Below are the code and all the weights of a small trained network. Each question names an input and a class and asks about switching units off, where a switched-off unit gives its printed mean instead of its output.

import numpy as np


def w(rows, s, z=0):
    codes = np.array(rows[::2]) - 128.0
    scale = np.full(codes.shape[1], s)
    scale[-1] = z or s
    return codes * scale


def f(y):
    return y / 2 * (1 + np.tanh(0.7978845608 * (y + 0.044715 * y**3)))


def log_softmax(a):
    a = a - a.max(-1, keepdims=True)
    return a - np.log(np.exp(a).sum(-1, keepdims=True))


def net(x, mask):
    res = np.array(x, float).reshape(1, 5) / 4 @ E
    y = f(res @ A[0][:, :-1].T + A[0][:, -1])
    res = res + np.where(mask, y, B[0][:, -1]) @ B[0][:, :-1]
    return log_softmax(res[-1] @ U[:, :-1].T + U[:, -1])


A, B = {}, {}
E = w([
[113,35,56,63,202,144,190,82,198],'x0',
[253,76,254,75,220,109,112,92,78],'x1',
[163,105,105,101,161,220,25,227,178],'x2',
[127,123,130,132,126,130,129,127,127],'x3',
[226,126,77,197,100,63,95,102,209],'x4',
],0.0062)
A[0] = w([
[32,102,193,44,168,194,152,148,32,59],'n1',
[36,113,203,52,173,186,167,171,54,46],'n2',
[146,251,201,186,42,103,50,177,50,94],'n3',
[242,102,92,198,106,46,79,95,214,85],'n4',
[234,74,219,72,204,82,92,101,72,54],'n5',
[136,15,53,40,225,130,201,64,184,4],'n6',
[230,73,238,80,198,103,107,90,91,58],'n7',
[244,107,91,207,111,45,97,109,214,113],'n8',
[244,125,85,180,110,38,81,89,223,103],'n9',
[240,77,221,92,208,90,98,91,64,53],'n10',
[171,81,110,94,154,245,17,229,174,126],'n11',
[99,147,150,139,106,27,253,11,80,111],'n12',
[168,93,106,81,161,237,11,240,181,124],'n13',
[104,132,152,143,90,33,233,6,65,123],'n14',
[178,234,235,202,75,90,43,192,24,63],'n15',
],0.0042,0.0011)
B[0] = w([
[128,217,148,86,149,195,71,41,48,217],'n1',
[112,199,166,86,155,188,77,55,71,208],'n2',
[187,14,100,49,72,170,242,93,236,248],'n3',
[93,196,181,79,153,200,75,50,39,213],'n4',
[34,147,23,142,36,100,75,180,172,235],'n5',
[202,23,152,43,133,202,252,59,222,231],'n6',
[23,143,26,156,5,103,66,170,190,235],'n7',
[91,222,170,73,164,209,60,39,42,216],'n8',
[97,199,180,65,138,205,59,45,32,217],'n9',
[28,154,20,138,38,91,71,175,187,237],'n10',
[181,116,196,229,209,15,133,215,102,245],'n11',
[180,111,170,238,217,22,132,222,119,239],'n12',
[181,125,188,223,232,16,119,239,109,252],'n13',
[178,137,200,238,203,21,115,252,115,235],'n14',
[209,8,125,42,91,196,245,72,254,253],'n15',
],0.0049,0.0037)
U = w([
[180,123,183,189,180,62,128,184,105,182],'0',
[33,150,8,140,59,120,103,151,156,223],'1',
[199,50,137,74,117,178,193,86,178,2],'2',
[119,193,172,93,146,188,90,65,35,95],'3',
],0.015,0.00099)

Each question gives the input, the list of numbers given to net, and the class t.
The units are the neurons (one row each of A and B). Each row of codes is followed by its name. A weight is (code - 128) times the scale printed after its matrix; where a second scale follows, it is the last column's (A, B and U).
mask holds one flag per neuron, in row order. A switched-off neuron (its flag False) gives its mean, the last column of its row in B, instead of its output. The means were averaged over made-up inputs and are rounded, as every weight is.
A unit's drop is (log p(t) with every unit on - log p(t) with that unit switched off) / (log p(t) with every unit on - log p(t) with every unit switched off).
The circuit of an input: a set's keep is (log p(t) with only the set's units on - log p(t) with every unit switched off) / (log p(t) with every unit on - log p(t) with every unit switched off). Starting from the 12 units with the biggest drops (on a tie, the unit counted first), units are removed one at a time, each time the one whose removal leaves the highest keep (on an exact tie, the one counted first), for as long as the keep stays at least 0.8.
circuit, biggest first: the units of the circuit, biggest drop first
top k neurons: the k neurons with the biggest drops, biggest first
drop when u is switched off: that unit's drop, to one decimal
input [-6,-3,-4,5,-5], class 2: top neuron -> n3
input [-5,1,4,3,3], class 2: circuit, biggest first -> n15, n3
input [-5,-5,-7,7,-5], class 0: top 2 neurons -> n14, n12
input [2,-7,2,-3,-8], class 3: circuit, biggest first -> n1, n2, n7
input [-8,-2,4,3,6], class 2: top 2 neurons -> n15, n3
input [5,-1,-4,-3,-6], class 3: top 3 neurons -> n15, n3, n1
input [7,2,-2,-2,-8], class 3: top 3 neurons -> n1, n2, n15
input [-8,-4,8,2,4], class 0: top 3 neurons -> n13, n11, n6
input [7,-4,-6,5,-5], class 2: top 3 neurons -> n6, n13, n11
input [6,1,-7,2,0], class 0: top 2 neurons -> n14, n12
input [-5,2,-4,7,3], class 2: top 4 neurons -> n15, n3, n13, n11
input [-8,4,5,3,-2], class 2: top 2 neurons -> n15, n3
input [-5,2,-3,-6,6], class 3: top 4 neurons -> n8, n9, n4, n6
input [3,-1,-6,1,6], class 0: circuit, biggest first -> n14
input [-7,-5,8,1,-8], class 0: top 2 neurons -> n13, n11
input [2,4,-6,-2,-2], class 0: drop when n14 is switched off -> 0.3
input [-6,8,3,-6,-8], class 1: drop when n1 is switched off -> 0.0
input [-1,-4,5,4,-4], class 0: drop when n11 is switched off -> 0.1
